Below are the code and all the weights of a small trained network. Each question names an input and a class and asks about switching units off, where a switched-off unit gives its printed mean instead of its output.

import numpy as np


def w(rows, s, z=0):
    codes = np.array(rows[::2]) - 128.0
    scale = np.full(codes.shape[1], s)
    scale[-1] = z or s
    return codes * scale


def f(y):
    return np.maximum(y, 0)


def log_softmax(a):
    a = a - a.max(-1, keepdims=True)
    return a - np.log(np.exp(a).sum(-1, keepdims=True))


def net(x, mask):
    res = np.array(x, float).reshape(1, 2) / 4 @ E
    y = f(res @ A[0][:, :-1].T + A[0][:, -1])
    res = res + np.where(mask, y, B[0][:, -1]) @ B[0][:, :-1]
    return log_softmax(res[-1] @ U[:, :-1].T + U[:, -1])


A, B = {}, {}
E = w([
[150,201,85,96,146,171,54,105,5],'x0',
[160,157,141,9,74,73,253,180,68],'x1',
],0.013)
A[0] = w([
[95,65,118,168,93,48,189,180,177,110],'n0',
[125,157,145,83,62,56,198,195,59,103],'n1',
[153,92,150,106,131,107,108,118,115,249],'n2',
[188,183,94,132,135,124,60,184,58,79],'n3',
[210,146,118,51,80,68,154,198,107,81],'n4',
[140,217,89,94,144,190,138,79,90,129],'n5',
[109,2,230,142,116,61,156,152,176,87],'n6',
[135,202,118,112,131,162,108,112,79,95],'n7',
[79,91,116,199,201,211,91,105,137,96],'n8',
],0.0095,0.016)
B[0] = w([
[136,184,107,85,164,166,134,145,180,203],'n0',
[173,69,132,184,149,106,78,41,127,244],'n1',
[209,142,74,184,102,38,157,247,55,250],'n2',
[69,184,100,85,160,182,140,125,196,188],'n3',
[134,88,139,133,127,103,89,43,186,218],'n4',
[96,149,109,126,166,229,140,197,177,208],'n5',
[74,200,132,55,202,191,157,142,204,207],'n6',
[91,215,144,112,187,183,159,132,194,183],'n7',
[178,79,134,161,117,99,41,48,115,211],'n8',
],0.011,0.016)
U = w([
[96,181,129,97,184,182,141,145,175,78],'0',
[149,82,134,138,150,111,88,12,143,68],'1',
[171,134,122,141,112,74,148,249,97,254],'2',
[93,119,162,106,99,128,128,137,129,89],'3',
],0.016,0.0089)

Each question gives the input, the list of numbers given to net, and the class t.
The units are the neurons (one row each of A and B). Each row of codes is followed by its name. A weight is (code - 128) times the scale printed after its matrix; where a second scale follows, it is the last column's (A, B and U).
mask holds one flag per neuron, in row order. A switched-off neuron (its flag False) gives its mean, the last column of its row in B, instead of its output. The means were averaged over made-up inputs and are rounded, as every weight is.
A unit's drop is (log p(t) with every unit on - log p(t) with that unit switched off) / (log p(t) with every unit on - log p(t) with every unit switched off).
The circuit of an input: a set's keep is (log p(t) with only the set's units on - log p(t) with every unit switched off) / (log p(t) with every unit on - log p(t) with every unit switched off). Starting from all 9 units, units are removed one at a time, each time the one whose removal leaves the highest keep (on an exact tie, the one counted first), for as long as the keep stays at least 0.8.
circuit, biggest first: the units of the circuit, biggest drop first
unit that matters most: the unit with the biggest drop
k most important neurons: the k neurons with the biggest drops, biggest first
drop of u: that unit's drop, to one decimal
input [-6,7], class 1: circuit, biggest first	[n1]
input [-3,0], class 2: 2 most important neurons	[n3 n7]
input [-8,8], class 0: 2 most important neurons	[n6 n0]
input [7,8], class 1: 3 most important neurons	[n1 n4 n6]
input [-2,4], class 1: 3 most important neurons	[n1 n4 n5]
input [7,-6], class 0: 4 most important neurons	[n1 n5 n3 n7]
input [6,-6], class 0: 2 most important neurons	[n1 n5]
input [-8,7], class 0: 3 most important neurons	[n6 n0 n8]
input [2,-3], class 2: 2 most important neurons	[n1 n4]
input [6,8], class 1: drop of n1	1.9
input [-1,3], class 2: drop of n8	0.8
input [-3,5], class 1: drop of n1	0.5
input [1,0], class 2: drop of n1	0.0
input [-1,5], class 1: unit that matters most	n1
